Here is a tiny trained network, its code and every weight. The questions are about switching its units off for an input and a target symbol, where a switched-off unit gives its printed mean instead of its output.

import numpy as np


def w(rows, s, z=0):
    codes = np.array(rows[::2]) - 128.0
    scale = np.full(codes.shape[1], s)
    scale[-1] = z or s
    return codes * scale


def norm(h):
    return h / np.sqrt((h * h).mean(-1, keepdims=True) + 1e-5)


def f(y):
    return y / 2 * (1 + np.tanh(0.7978845608 * (y + 0.044715 * y**3)))


def softmax(a):
    e = np.exp(a - a.max(-1, keepdims=True))
    return e / e.sum(-1, keepdims=True)


def log_softmax(a):
    a = a - a.max(-1, keepdims=True)
    return a - np.log(np.exp(a).sum(-1, keepdims=True))


def net(x, mask):
    ids = ['βδεζθλμξπστφψω'.index(c) for c in x.split()]
    T = len(ids)
    res = E[ids] + P[:T]
    u = 0
    for l in range(2):
        r = norm(res)
        for j in range(3):
            rows = slice(2 * j, 2 * j + 2)
            q, k, v = (r @ M[l][rows].T for M in (Q, K, V))
            z = softmax(np.where(np.tri(T) > 0, q @ k.T / 2**0.5, -1e9)) @ v
            o = O[l][rows]
            res = res + np.where(mask[u + j], z, o[:, -1]) @ o[:, :-1]
        u += 3
        y = f(norm(res) @ A[l][:, :-1].T + A[l][:, -1])
        res = res + np.where(mask[u : u + 4], y, B[l][:, -1]) @ B[l][:, :-1]
        u += 4
    return log_softmax(norm(res)[-1] @ U[:, :-1].T + U[:, -1])


Q, K, V, O, A, B = {}, {}, {}, {}, {}, {}
E = w([
[112,136,154,118],'β',
[108,137,101,129],'δ',
[106,90,145,97],'ε',
[138,89,73,105],'ζ',
[106,124,153,139],'θ',
[134,131,129,177],'λ',
[146,190,112,30],'μ',
[24,107,144,167],'ξ',
[143,126,5,198],'π',
[120,118,212,66],'σ',
[198,122,109,166],'τ',
[138,127,177,144],'φ',
[63,110,81,61],'ψ',
[137,129,129,169],'ω',
],0.026)
P = w([
[78,133,142,253],'0',
[84,122,147,216],'1',
[100,123,147,185],'2',
[100,127,143,154],'3',
[112,129,140,150],'4',
[108,120,143,146],'5',
[119,138,133,139],'6',
],0.0053)
Q[0] = w([
[147,3,167,158],'L0H0',
[189,110,105,163],'L0H0',
[36,128,4,76],'L0H1',
[159,49,129,20],'L0H1',
[171,162,18,70],'L0H2',
[88,7,42,154],'L0H2',
],0.014)
K[0] = w([
[193,106,209,100],'L0H0',
[171,81,104,127],'L0H0',
[61,90,77,130],'L0H1',
[129,81,175,6],'L0H1',
[161,188,2,132],'L0H2',
[62,69,67,116],'L0H2',
],0.015)
V[0] = w([
[232,97,155,114],'L0H0',
[83,113,143,108],'L0H0',
[174,202,66,176],'L0H1',
[8,156,35,128],'L0H1',
[80,153,21,141],'L0H2',
[179,80,101,101],'L0H2',
],0.015)
O[0] = w([
[129,92,67,182,147],'L0H0',
[121,194,150,98,83],'L0H0',
[159,114,204,189,254],'L0H1',
[141,245,123,191,80],'L0H1',
[151,220,178,197,121],'L0H2',
[126,175,59,116,60],'L0H2',
],0.012,0.0041)
A[0] = w([
[195,110,70,177,252],'L0N0',
[54,28,165,169,109],'L0N1',
[31,187,102,209,21],'L0N2',
[198,81,248,145,26],'L0N3',
],0.013,0.0017)
B[0] = w([
[197,113,98,229,203],'L0N0',
[134,155,90,112,254],'L0N1',
[4,47,175,71,166],'L0N2',
[105,53,61,16,231],'L0N3',
],0.013,0.0084)
Q[1] = w([
[164,164,105,206],'L1H0',
[221,180,110,72],'L1H0',
[98,174,249,104],'L1H1',
[119,152,48,190],'L1H1',
[146,70,126,102],'L1H2',
[135,168,99,50],'L1H2',
],0.021)
K[1] = w([
[174,184,66,226],'L1H0',
[136,249,44,72],'L1H0',
[13,200,211,123],'L1H1',
[212,180,53,205],'L1H1',
[204,79,125,102],'L1H2',
[140,202,101,31],'L1H2',
],0.017)
V[1] = w([
[174,130,167,126],'L1H0',
[102,45,138,130],'L1H0',
[10,102,41,182],'L1H1',
[109,144,163,160],'L1H1',
[73,96,127,75],'L1H2',
[164,105,219,146],'L1H2',
],0.014)
O[1] = w([
[98,97,102,106,94],'L1H0',
[166,230,191,120,253],'L1H0',
[2,155,199,132,224],'L1H1',
[60,122,94,200,42],'L1H1',
[158,133,214,199,183],'L1H2',
[129,42,91,117,56],'L1H2',
],0.009,0.0031)
A[1] = w([
[114,230,105,7,105],'L1N0',
[114,119,8,8,1],'L1N1',
[45,253,54,126,115],'L1N2',
[21,132,106,94,75],'L1N3',
],0.013,0.0019)
B[1] = w([
[190,177,5,219,255],'L1N0',
[113,207,99,98,225],'L1N1',
[188,43,157,53,234],'L1N2',
[58,120,159,147,177],'L1N3',
],0.015,0.007)
U = w([
[100,55,120,51,112],'β',
[95,118,108,106,60],'δ',
[133,184,15,112,123],'ε',
[17,115,153,154,187],'ζ',
[88,217,137,136,149],'θ',
[151,137,143,117,124],'λ',
[96,155,118,255,111],'μ',
[165,138,194,141,171],'ξ',
[115,142,114,128,69],'π',
[179,126,186,112,72],'σ',
[166,204,203,168,135],'τ',
[245,177,164,131,1],'φ',
[173,50,74,167,212],'ψ',
[79,143,81,48,42],'ω',
],0.014,0.0049)

Each question gives the input, a string of symbols that net reads in full, and the target symbol t.
The units are the heads (2 rows each of Q, K, V and O) and the neurons (one row each of A and B). Each row of codes is followed by its name. A weight is (code - 128) times the scale printed after its matrix; where a second scale follows, it is the last column's (O, A, B and U).
mask holds one flag per unit, layer by layer, with each layer's heads first. A switched-off unit (its flag False) gives its mean, the last column of its rows in O or B, instead of its output. The means were averaged over made-up inputs and are rounded, as every weight is.
A unit's drop is (log p(t) with every unit on - log p(t) with that unit switched off) / (log p(t) with every unit on - log p(t) with every unit switched off).
The circuit of an input: a set's keep is (log p(t) with only the set's units on - log p(t) with every unit switched off) / (log p(t) with every unit on - log p(t) with every unit switched off). Starting from the 12 units with the biggest drops (on a tie, the unit counted first), units are removed one at a time, each time the one whose removal leaves the highest keep (on an exact tie, the one counted first), for as long as the keep stays at least 0.8.
units of the circuit, in order: the units of the circuit, biggest drop first
unit that matters most: the unit with the biggest drop
k most important neurons: the k neurons with the biggest drops, biggest first
top k neurons in layer l: the k neurons of layer l with the biggest drops, biggest first
which heads matter: for each layer, one digit per head in row order, 1 if its drop is at least 0.15 and else 0, layers parted by /
drop when u is switched off: that unit's drop, to one decimal
input δ ε θ ε β, target τ: units of the circuit, in order => (L1H2 L0H1 L0N3 L0H2)
input μ τ θ, target β: which heads matter => 010 / 000
input μ τ θ π, target μ: which heads matter => 000 / 000
input λ λ τ β, target β: which heads matter => 011 / 001
input ω ζ τ ε, target ε: units of the circuit, in order => (L0H1 L1N0)
input τ β ψ σ, target ω: units of the circuit, in order => (L0H1 L1N1)
input τ μ β, target β: which heads matter => 011 / 000
input β π φ ω, target β: 3 most important neurons => (L1N0 L0N3 L0N1)
input β φ ζ λ, target β: unit that matters most => L0H2
input ξ ε θ, target ζ: which heads matter => 010 / 010
input ε ε ω, target ε: which heads matter => 101 / 000
input ζ π ξ ξ ζ, target ζ: units of the circuit, in order => (L0N2 L1H1 L0H1)
input π λ π ζ, target β: 4 most important neurons => (L1N2 L0N2 L1N0 L0N0)
input ψ ξ ω μ ζ, target ζ: top 2 neurons in layer 1 => (L1N3 L1N0)
input θ ξ τ β λ μ λ, target β: which heads matter => 011 / 000
input τ τ π τ μ μ φ, target β: which heads matter => 010 / 000
input β β β, target φ: 2 most important neurons => (L0N2 L0N3)
input σ λ π τ θ, target β: which heads matter => 011 / 001
input μ τ β β μ ζ, target β: which heads matter => 011 / 101
input μ ψ β λ μ σ ω, target β: unit that matters most => L0H1
input π τ π ζ ψ, target θ: most important neuron => (L0N2)
input τ ξ δ, target τ: drop when L0N3 is switched off => 0.0
input β φ β δ ξ τ ψ, target θ: drop when L0H1 is switched off => 0.4
input ξ β β, target ζ: drop when L0N2 is switched off => 0.7
input δ δ δ τ π τ σ, target ω: drop when L0H1 is switched off => 0.6
